Here is a tiny trained network, its code and every weight. The questions are about switching its units off for an input and a target symbol, where a switched-off unit gives its printed mean instead of its output.

import numpy as np


def w(rows, s, z=0):
    codes = np.array(rows[::2]) - 128.0
    scale = np.full(codes.shape[1], s)
    scale[-1] = z or s
    return codes * scale


def softmax(a):
    e = np.exp(a - a.max(-1, keepdims=True))
    return e / e.sum(-1, keepdims=True)


def log_softmax(a):
    a = a - a.max(-1, keepdims=True)
    return a - np.log(np.exp(a).sum(-1, keepdims=True))


def net(x, mask):
    ids = ['Θαβδεηπσ'.index(c) for c in x.split()]
    T = len(ids)
    res = E[ids] + P[:T]
    u = 0
    for l in range(3):
        r = res
        for j in range(2):
            rows = slice(4 * j, 4 * j + 4)
            q, k, v = (r @ M[l][rows].T for M in (Q, K, V))
            z = softmax(np.where(np.tri(T) > 0, q @ k.T / 4**0.5, -1e9)) @ v
            o = O[l][rows]
            res = res + np.where(mask[u + j], z, o[:, -1]) @ o[:, :-1]
        u += 2
    return log_softmax(res[-1] @ U[:, :-1].T + U[:, -1])


Q, K, V, O = {}, {}, {}, {}
E = w([
[209,183,153,229,85,128],'Θ',
[69,97,116,233,191,152],'α',
[87,114,156,190,131,29],'β',
[163,176,63,150,128,254],'δ',
[70,186,73,107,69,91],'ε',
[195,79,176,64,97,93],'η',
[121,54,49,147,93,92],'π',
[85,181,179,106,222,89],'σ',
],0.0097)
P = w([
[194,197,117,130,202,58],'0',
[87,128,199,113,95,147],'1',
[137,99,18,178,132,67],'2',
[91,126,198,121,86,155],'3',
[143,103,10,181,140,63],'4',
[93,119,197,125,81,157],'5',
[144,95,15,182,148,64],'6',
[88,119,198,130,77,158],'7',
[158,102,17,174,149,69],'8',
[85,120,201,138,71,160],'9',
[156,116,15,177,140,68],'10',
],0.012)
Q[0] = w([
[111,119,146,111,161,150],'L0H1',
[166,125,125,109,154,102],'L0H1',
[134,74,144,124,105,134],'L0H1',
[141,194,122,105,184,106],'L0H1',
[185,40,202,70,97,254],'L0H2',
[96,79,213,41,102,33],'L0H2',
[73,240,102,112,181,50],'L0H2',
[176,214,83,199,93,35],'L0H2',
],0.0087)
K[0] = w([
[147,122,143,124,157,128],'L0H1',
[147,159,110,99,116,111],'L0H1',
[124,170,152,122,136,138],'L0H1',
[144,122,62,129,156,80],'L0H1',
[147,15,155,101,60,248],'L0H2',
[124,61,101,100,56,51],'L0H2',
[110,243,2,156,200,14],'L0H2',
[216,242,162,144,137,59],'L0H2',
],0.0091)
V[0] = w([
[234,195,83,51,180,41],'L0H1',
[141,122,242,106,115,185],'L0H1',
[147,186,43,152,153,84],'L0H1',
[198,114,59,103,185,115],'L0H1',
[223,110,113,141,249,64],'L0H2',
[97,131,3,81,225,169],'L0H2',
[24,99,208,66,79,42],'L0H2',
[45,200,235,89,103,171],'L0H2',
],0.0059)
O[0] = w([
[254,85,130,83,171,180,173],'L0H1',
[73,184,155,96,120,120,50],'L0H1',
[223,93,104,140,152,120,202],'L0H1',
[207,63,140,106,113,126,119],'L0H1',
[147,72,178,123,116,106,254],'L0H2',
[72,41,153,91,156,183,120],'L0H2',
[95,160,85,116,125,33,109],'L0H2',
[103,225,122,141,173,118,56],'L0H2',
],0.0081,0.0048)
Q[1] = w([
[50,125,124,37,73,147],'L1H1',
[164,129,160,197,174,54],'L1H1',
[163,87,165,56,183,41],'L1H1',
[248,100,87,113,202,122],'L1H1',
[119,180,106,42,95,135],'L1H2',
[138,76,75,132,103,46],'L1H2',
[107,176,174,87,157,254],'L1H2',
[100,141,142,27,77,152],'L1H2',
],0.0094)
K[1] = w([
[66,80,83,81,56,148],'L1H1',
[146,139,174,163,172,60],'L1H1',
[142,61,137,69,195,45],'L1H1',
[222,135,124,69,209,149],'L1H1',
[96,183,105,96,37,73],'L1H2',
[213,163,118,79,139,153],'L1H2',
[1,89,132,185,79,147],'L1H2',
[101,156,187,71,36,121],'L1H2',
],0.011)
V[1] = w([
[155,170,36,161,94,222],'L1H1',
[146,43,81,245,179,111],'L1H1',
[77,113,73,56,162,150],'L1H1',
[152,132,225,119,144,189],'L1H1',
[117,155,115,142,182,104],'L1H2',
[100,72,142,122,111,138],'L1H2',
[131,139,119,104,67,103],'L1H2',
[80,122,173,157,56,125],'L1H2',
],0.011)
O[1] = w([
[162,148,81,217,177,243,91],'L1H1',
[114,255,129,37,152,151,213],'L1H1',
[62,58,97,98,217,126,45],'L1H1',
[81,123,171,150,35,176,173],'L1H1',
[107,152,176,127,182,73,111],'L1H2',
[86,127,107,77,94,202,108],'L1H2',
[145,121,66,94,91,98,105],'L1H2',
[146,175,118,49,62,137,7],'L1H2',
],0.0087,0.014)
Q[2] = w([
[144,2,42,92,66,160],'L2H1',
[69,144,210,47,89,175],'L2H1',
[117,128,110,192,123,153],'L2H1',
[113,193,223,96,111,114],'L2H1',
[121,102,150,71,93,118],'L2H2',
[46,60,52,199,205,129],'L2H2',
[163,31,140,164,31,76],'L2H2',
[160,168,23,150,171,152],'L2H2',
],0.0068)
K[2] = w([
[47,109,74,155,46,126],'L2H1',
[134,160,138,12,92,155],'L2H1',
[132,165,133,154,131,119],'L2H1',
[150,144,212,37,167,157],'L2H1',
[85,114,97,114,117,114],'L2H2',
[110,123,241,124,198,159],'L2H2',
[2,209,143,167,105,122],'L2H2',
[193,185,138,88,159,175],'L2H2',
],0.0091)
V[2] = w([
[253,115,178,42,181,184],'L2H1',
[162,63,91,141,67,92],'L2H1',
[233,126,140,5,144,148],'L2H1',
[10,229,132,218,177,141],'L2H1',
[241,49,145,21,192,151],'L2H2',
[205,160,140,74,144,180],'L2H2',
[123,111,229,56,204,193],'L2H2',
[92,192,38,90,77,157],'L2H2',
],0.0043)
O[2] = w([
[4,160,105,204,132,51,254],'L2H1',
[139,111,87,109,54,133,124],'L2H1',
[18,121,142,196,93,83,207],'L2H1',
[210,133,174,79,255,166,64],'L2H1',
[22,119,60,98,61,146,134],'L2H2',
[74,160,30,118,102,137,141],'L2H2',
[58,68,67,189,94,103,114],'L2H2',
[167,189,143,117,103,74,45],'L2H2',
],0.0046,0.0082)
U = w([
[164,181,144,198,96,147,15],'Θ',
[84,190,238,36,185,207,228],'α',
[163,194,84,86,140,3,89],'β',
[98,111,143,148,130,235,105],'δ',
[188,93,14,146,218,82,254],'ε',
[189,33,128,94,38,134,231],'η',
[34,145,68,131,110,135,41],'π',
[76,59,209,164,146,123,28],'σ',
],0.0052,0.0054)

Each question gives the input, a string of symbols that net reads in full, and the target symbol t.
The units are the heads (4 rows each of Q, K, V and O). Each row of codes is followed by its name. A weight is (code - 128) times the scale printed after its matrix; where a second scale follows, it is the last column's (O and U).
mask holds one flag per head, layer by layer. A switched-off head (its flag False) gives its mean, the last column of its rows in O, instead of its output. The means were averaged over made-up inputs and are rounded, as every weight is.
A unit's drop is (log p(t) with every unit on - log p(t) with that unit switched off) / (log p(t) with every unit on - log p(t) with every unit switched off).
The circuit of an input: a set's keep is (log p(t) with only the set's units on - log p(t) with every unit switched off) / (log p(t) with every unit on - log p(t) with every unit switched off). Starting from all 6 units, units are removed one at a time, each time the one whose removal leaves the highest keep (on an exact tie, the one counted first), for as long as the keep stays at least 0.8.
units of the circuit, in order: the units of the circuit, biggest drop first
unit that matters most: the unit with the biggest drop
heads that matter: for each layer, one digit per head in row order, 1 if its drop is at least 0.15 and else 0, layers parted by /
drop when u is switched off: that unit's drop, to one decimal
input η σ α π π ε β α ε α, target π: unit that matters most => L0H2
input Θ δ Θ η, target β: units of the circuit, in order => [L0H2, L1H2]
input β ε ε δ ε, target β: units of the circuit, in order => [L1H1, L0H2]
input δ σ ε ε β β, target σ: units of the circuit, in order => [L0H1, L1H1, L1H2]
input η η Θ β β ε β, target η: units of the circuit, in order => [L1H1, L2H1, L0H2]
input π β β η α ε ε η α, target π: units of the circuit, in order => [L1H1, L0H1, L2H2, L2H1]
input α π η σ ε α Θ, target α: units of the circuit, in order => [L1H1, L0H2, L1H2]
input π β ε σ β ε σ, target π: units of the circuit, in order => [L1H1, L2H2, L0H1, L2H1]
input σ σ ε Θ, target Θ: units of the circuit, in order => [L0H2, L1H1]
input π Θ β σ ε, target π: heads that matter => 11 / 10 / 01
input α β β ε σ, target α: heads that matter => 01 / 10 / 00
input σ π α σ β δ η, target σ: heads that matter => 10 / 11 / 00
input ε σ δ α α β Θ α σ δ ε, target ε: units of the circuit, in order => [L0H1, L1H1, L1H2]
input σ π ε ε ε ε σ β ε σ ε, target σ: units of the circuit, in order => [L1H2, L0H1, L1H1, L0H2]
input σ π Θ δ π, target σ: unit that matters most => L1H2
input β β ε ε ε σ δ ε α π, target ε: heads that matter => 11 / 10 / 10
input ε ε δ Θ ε δ σ ε, target η: heads that matter => 10 / 11 / 10
input Θ π β ε β ε β, target Θ: units of the circuit, in order => [L1H1, L0H2, L0H1]
input σ δ Θ Θ β ε ε β β Θ ε, target σ: units of the circuit, in order => [L0H1, L1H2, L1H1, L0H2]
input σ σ Θ, target σ: unit that matters most => L1H2
input σ π ε π η β β π δ ε π, target σ: drop when L0H1 is switched off => 0.5
input β ε π δ η β β Θ α, target β: drop when L0H2 is switched off => 0.3
input β ε δ β Θ ε α, target β: drop when L1H1 is switched off => 1.2
